Below are the code and all the weights of a small trained network. Each question names an input and a class and asks about switching units off, where a switched-off unit gives its printed mean instead of its output.

import numpy as np


def w(rows, s, z=0):
    codes = np.array(rows[::2]) - 128.0
    scale = np.full(codes.shape[1], s)
    scale[-1] = z or s
    return codes * scale


def f(y):
    return np.maximum(y, 0)


def log_softmax(a):
    a = a - a.max(-1, keepdims=True)
    return a - np.log(np.exp(a).sum(-1, keepdims=True))


def net(x, mask):
    res = np.array(x, float).reshape(1, 7) / 4 @ E
    y = f(res @ A[0][:, :-1].T + A[0][:, -1])
    res = res + np.where(mask, y, B[0][:, -1]) @ B[0][:, :-1]
    return log_softmax(res[-1] @ U[:, :-1].T + U[:, -1])


A, B = {}, {}
E = w([
[90,144,1],'x0',
[128,129,127],'x1',
[129,128,129],'x2',
[128,128,128],'x3',
[116,240,159],'x4',
[127,128,128],'x5',
[10,113,175],'x6',
],0.0086)
A[0] = w([
[107,158,132,145],'n1',
[129,118,129,133],'n2',
[138,134,138,88],'n3',
[123,252,142,192],'n4',
[85,143,115,117],'n5',
[59,134,142,139],'n6',
[197,126,139,188],'n7',
[221,110,79,140],'n8',
[116,146,148,136],'n9',
[115,144,158,116],'n10',
[111,88,193,170],'n11',
[163,145,154,128],'n12',
[89,98,224,132],'n13',
[205,129,160,180],'n14',
[203,119,204,202],'n15',
[62,172,139,189],'n16',
[34,131,64,117],'n17',
[110,107,167,153],'n18',
[111,116,175,127],'n19',
[131,20,111,254],'n20',
[142,144,19,196],'n21',
[198,117,148,161],'n22',
[64,126,109,96],'n23',
[56,114,150,182],'n24',
[94,125,121,106],'n25',
[180,126,165,167],'n26',
],0.015,0.0047)
B[0] = w([
[137,152,136,164],'n1',
[128,124,122,137],'n2',
[120,128,129,134],'n3',
[131,245,98,255],'n4',
[118,143,147,166],'n5',
[154,140,157,198],'n6',
[81,117,146,200],'n7',
[77,114,90,222],'n8',
[146,147,135,158],'n9',
[150,149,131,160],'n10',
[182,108,100,207],'n11',
[121,148,146,169],'n12',
[210,135,79,227],'n13',
[94,130,181,208],'n14',
[134,141,205,240],'n15',
[154,169,166,214],'n16',
[75,102,205,230],'n17',
[168,118,115,177],'n18',
[167,140,111,175],'n19',
[135,2,136,253],'n20',
[60,110,51,254],'n21',
[96,110,152,193],'n22',
[109,136,181,180],'n23',
[185,115,166,216],'n24',
[120,139,158,154],'n25',
[113,140,176,191],'n26',
],0.031,0.0093)
U = w([
[63,46,255,212],'0',
[55,195,242,214],'1',
[175,54,134,77],'2',
[154,183,143,138],'3',
[42,74,90,8],'4',
[54,210,41,60],'5',
],0.0072,0.0016)

Each question gives the input, the list of numbers given to net, and the class t.
The units are the neurons (one row each of A and B). Each row of codes is followed by its name. A weight is (code - 128) times the scale printed after its matrix; where a second scale follows, it is the last column's (A, B and U).
mask holds one flag per neuron, in row order. A switched-off neuron (its flag False) gives its mean, the last column of its row in B, instead of its output. The means were averaged over made-up inputs and are rounded, as every weight is.
A unit's drop is (log p(t) with every unit on - log p(t) with that unit switched off) / (log p(t) with every unit on - log p(t) with every unit switched off).
The circuit of an input: a set's keep is (log p(t) with only the set's units on - log p(t) with every unit switched off) / (log p(t) with every unit on - log p(t) with every unit switched off). Starting from the 12 units with the biggest drops (on a tie, the unit counted first), units are removed one at a time, each time the one whose removal leaves the highest keep (on an exact tie, the one counted first), for as long as the keep stays at least 0.8.
units of the circuit, in order: the units of the circuit, biggest drop first
k most important neurons: the k neurons with the biggest drops, biggest first
drop when u is switched off: that unit's drop, to one decimal
input [4,-5,-6,-4,-8,-2,0], class 4: units of the circuit, in order	[n21]
input [-4,-8,8,-7,-1,-8,1], class 2: units of the circuit, in order	[n17, n13]
input [1,1,7,5,7,-5,-2], class 5: units of the circuit, in order	[n4, n17]
input [1,-3,4,-4,7,-4,0], class 5: units of the circuit, in order	[n4, n15]
input [0,5,-7,-5,-4,3,8], class 2: units of the circuit, in order	[n13, n11]
input [-5,8,4,8,-2,-6,1], class 2: units of the circuit, in order	[n13, n11]
input [-6,-8,-4,7,3,8,1], class 3: 2 most important neurons	[n13, n17]
input [2,-2,8,4,1,-1,-1], class 5: drop when n20 is switched off	0.2
input [8,8,4,8,-2,0,-1], class 4: drop when n21 is switched off	0.9
input [1,5,8,3,6,1,0], class 5: drop when n15 is switched off	0.3
